Below is a small trained network, with its code and all its weights. Each question gives an input and a target symbol and asks what happens when units are switched off, that is, made to give their printed mean instead of their output.

import numpy as np


def w(rows, s, z=0):
    codes = np.array(rows[::2]) - 128.0
    scale = np.full(codes.shape[1], s)
    scale[-1] = z or s
    return codes * scale


def f(y):
    return np.maximum(y, 0)


def softmax(a):
    e = np.exp(a - a.max(-1, keepdims=True))
    return e / e.sum(-1, keepdims=True)


def log_softmax(a):
    a = a - a.max(-1, keepdims=True)
    return a - np.log(np.exp(a).sum(-1, keepdims=True))


def net(x, mask):
    ids = ['βδθλμξστ'.index(c) for c in x.split()]
    T = len(ids)
    res = E[ids] + P[:T]
    u = 0
    for l in range(2):
        r = res
        for j in range(3):
            rows = slice(2 * j, 2 * j + 2)
            q, k, v = (r @ M[l][rows].T for M in (Q, K, V))
            z = softmax(np.where(np.tri(T) > 0, q @ k.T / 2**0.5, -1e9)) @ v
            o = O[l][rows]
            res = res + np.where(mask[u + j], z, o[:, -1]) @ o[:, :-1]
        u += 3
        y = f(res @ A[l][:, :-1].T + A[l][:, -1])
        res = res + np.where(mask[u : u + 4], y, B[l][:, -1]) @ B[l][:, :-1]
        u += 4
    return log_softmax(res[-1] @ U[:, :-1].T + U[:, -1])


Q, K, V, O, A, B = {}, {}, {}, {}, {}, {}
E = w([
[17,74,42,145,5,154],'β',
[134,46,251,216,216,252],'δ',
[251,5,4,215,114,5],'θ',
[251,140,29,114,164,249],'λ',
[238,225,233,251,234,178],'μ',
[126,50,244,24,10,175],'ξ',
[5,252,4,189,47,175],'σ',
[232,111,183,131,117,18],'τ',
],0.0037)
P = w([
[118,209,238,148,141,100],'0',
[249,8,6,252,5,251],'1',
[172,117,55,149,240,6],'2',
[49,234,234,84,181,57],'3',
[250,8,13,251,5,251],'4',
[216,112,38,90,228,21],'5',
[35,234,246,32,216,45],'6',
[250,10,57,251,6,249],'7',
[245,136,31,43,197,44],'8',
[6,235,248,5,251,12],'9',
[239,12,142,219,5,249],'10',
],0.0037)
Q[0] = w([
[245,7,192,249,6,251],'0.h0',
[246,7,198,250,4,251],'0.h0',
[227,80,12,245,6,251],'0.h1',
[225,84,18,246,7,251],'0.h1',
[5,249,251,26,251,232],'0.h2',
[251,6,7,234,5,30],'0.h2',
],0.0037)
K[0] = w([
[249,5,16,251,5,251],'0.h0',
[250,5,10,251,5,251],'0.h0',
[5,251,243,5,251,4],'0.h1',
[5,251,250,5,251,5],'0.h1',
[5,249,250,5,251,12],'0.h2',
[250,5,6,251,5,250],'0.h2',
],0.0037)
V[0] = w([
[254,3,58,254,1,254],'0.h0',
[205,24,6,235,3,231],'0.h0',
[6,238,223,2,166,4],'0.h1',
[17,251,236,39,242,9],'0.h1',
[249,7,3,255,2,250],'0.h2',
[254,3,2,255,3,251],'0.h2',
],0.0036)
O[0] = w([
[240,101,160,252,2,245,237],'0.h0',
[181,89,133,184,2,216,211],'0.h0',
[213,179,21,203,4,178,84],'0.h1',
[205,127,13,205,38,148,95],'0.h1',
[246,29,2,214,10,61,251],'0.h2',
[250,32,2,217,10,58,253],'0.h2',
],0.0036,0.0033)
A[0] = w([
[245,239,251,170,255,21,129],'0.n0',
[11,251,244,231,245,254,76],'0.n1',
[9,254,52,168,221,1,225],'0.n2',
[245,81,94,163,249,2,254],'0.n3',
],0.0036)
B[0] = w([
[248,230,240,250,253,9,199],'0.n0',
[3,236,17,252,254,255,179],'0.n1',
[18,254,180,208,123,5,207],'0.n2',
[255,2,64,180,169,11,254],'0.n3',
],0.0036,0.0058)
Q[1] = w([
[186,112,133,255,14,241],'1.h0',
[10,224,226,250,25,254],'1.h0',
[100,70,74,39,204,126],'1.h1',
[204,50,32,243,95,166],'1.h1',
[131,62,213,19,111,23],'1.h2',
[134,192,37,239,138,233],'1.h2',
],0.0036)
K[1] = w([
[5,167,244,5,244,48],'1.h0',
[5,249,250,42,161,250],'1.h0',
[247,81,28,251,48,244],'1.h1',
[94,69,98,33,95,150],'1.h1',
[251,6,5,249,6,250],'1.h2',
[4,244,250,5,251,5],'1.h2',
],0.0037)
V[1] = w([
[236,47,51,213,202,2],'1.h0',
[15,116,51,16,4,254],'1.h0',
[254,8,1,230,82,215],'1.h1',
[249,69,254,5,168,8],'1.h1',
[241,6,177,176,29,252],'1.h2',
[245,14,210,3,27,4],'1.h2',
],0.0036)
O[1] = w([
[254,185,16,12,122,230,254],'1.h0',
[1,243,196,248,143,4,16],'1.h0',
[88,5,25,37,212,247,136],'1.h1',
[254,120,255,104,5,210,151],'1.h1',
[95,42,247,80,35,52,126],'1.h2',
[251,251,253,13,2,112,104],'1.h2',
],0.0036,0.0082)
A[1] = w([
[1,255,119,173,208,200,230],'1.n0',
[239,25,121,83,126,254,23],'1.n1',
[217,234,25,47,206,38,202],'1.n2',
[120,1,2,140,243,240,1],'1.n3',
],0.0036,0.0023)
B[1] = w([
[1,5,2,6,18,208,177],'1.n0',
[41,191,207,6,32,252,254],'1.n1',
[247,244,3,163,165,4,206],'1.n2',
[4,68,156,244,254,254,213],'1.n3',
],0.0036,0.0097)
U = w([
[190,26,96,107,66,1,151],'β',
[2,84,1,87,52,115,116],'δ',
[56,113,255,73,87,245,235],'θ',
[22,44,171,71,2,148,251],'λ',
[76,2,136,106,254,254,2],'μ',
[254,252,224,254,89,11,229],'ξ',
[165,142,6,253,241,32,29],'σ',
[252,253,40,4,72,250,22],'τ',
],0.0036,0.0035)

Each question gives the input, a string of symbols that net reads in full, and the target symbol t.
The units are the heads (2 rows each of Q, K, V and O) and the neurons (one row each of A and B). Each row of codes is followed by its name. A weight is (code - 128) times the scale printed after its matrix; where a second scale follows, it is the last column's (O, A, B and U).
mask holds one flag per unit, layer by layer, with each layer's heads first. A switched-off unit (its flag False) gives its mean, the last column of its rows in O or B, instead of its output. The means were averaged over made-up inputs and are rounded, as every weight is.
A unit's drop is (log p(t) with every unit on - log p(t) with that unit switched off) / (log p(t) with every unit on - log p(t) with every unit switched off).
The circuit of an input: a set's keep is (log p(t) with only the set's units on - log p(t) with every unit switched off) / (log p(t) with every unit on - log p(t) with every unit switched off). Starting from the 12 units with the biggest drops (on a tie, the unit counted first), units are removed one at a time, each time the one whose removal leaves the highest keep (on an exact tie, the one counted first), for as long as the keep stays at least 0.8.
circuit, biggest first: the units of the circuit, biggest drop first
most important unit: the unit with the biggest drop
top k neurons: the k neurons with the biggest drops, biggest first
top k neurons in layer l: the k neurons of layer l with the biggest drops, biggest first
which heads matter: for each layer, one digit per head in row order, 1 if its drop is at least 0.15 and else 0, layers parted by /
input τ τ μ σ θ δ λ τ μ τ ξ, target τ: circuit, biggest first -> (0.h0; 0.h1; 1.h2)
input τ τ θ μ τ θ σ λ, target σ: which heads matter -> 111 / 011
input τ τ σ ξ θ σ μ τ τ μ τ, target μ: most important unit -> 1.h2
input θ τ σ θ τ λ τ μ ξ τ σ, target τ: which heads matter -> 110 / 011
input ξ τ σ τ τ δ λ λ θ, target τ: circuit, biggest first -> (1.h0; 0.h2; 1.n1; 0.n3)
input λ θ μ τ μ τ λ θ λ σ β, target σ: which heads matter -> 111 / 011
input β θ θ τ μ μ τ τ δ, target τ: circuit, biggest first -> (1.h0; 0.h2; 0.n3)
input μ τ λ σ λ τ, target β: which heads matter -> 110 / 001
input μ λ ξ, target λ: circuit, biggest first -> (1.h2; 0.h0; 1.n2; 0.h1)
input σ μ β τ λ μ τ δ τ ξ θ, target ξ: which heads matter -> 111 / 010
input δ τ τ μ μ μ δ, target μ: circuit, biggest first -> (0.n1; 0.h2; 1.h2; 1.n3)
input σ λ δ τ σ μ τ μ τ μ β, target μ: top 4 neurons -> (0.n1; 0.n0; 1.n3; 0.n2)
input μ μ τ λ σ θ τ δ μ μ ξ, target μ: which heads matter -> 111 / 101
input τ ξ β σ β β σ τ, target σ: top 3 neurons in layer 0 -> (0.n1; 0.n3; 0.n2)
input θ τ τ λ λ τ δ, target μ: which heads matter -> 001 / 010
input σ ξ ξ τ δ τ τ δ β μ, target σ: top 3 neurons -> (0.n1; 0.n0; 0.n2)
input τ θ σ ξ τ, target ξ: which heads matter -> 111 / 110
input θ δ σ τ τ τ ξ λ, target ξ: circuit, biggest first -> (0.h2; 1.h1; 0.h0; 0.h1)
input σ μ τ ξ δ, target ξ: circuit, biggest first -> (1.h1; 1.h0; 0.h2; 0.h0)
input ξ σ σ τ τ τ σ, target δ: which heads matter -> 101 / 001
input δ θ θ σ δ τ, target τ: circuit, biggest first -> (1.h0; 0.h2)
input μ τ λ τ σ σ τ θ τ τ μ, target τ: which heads matter -> 110 / 111
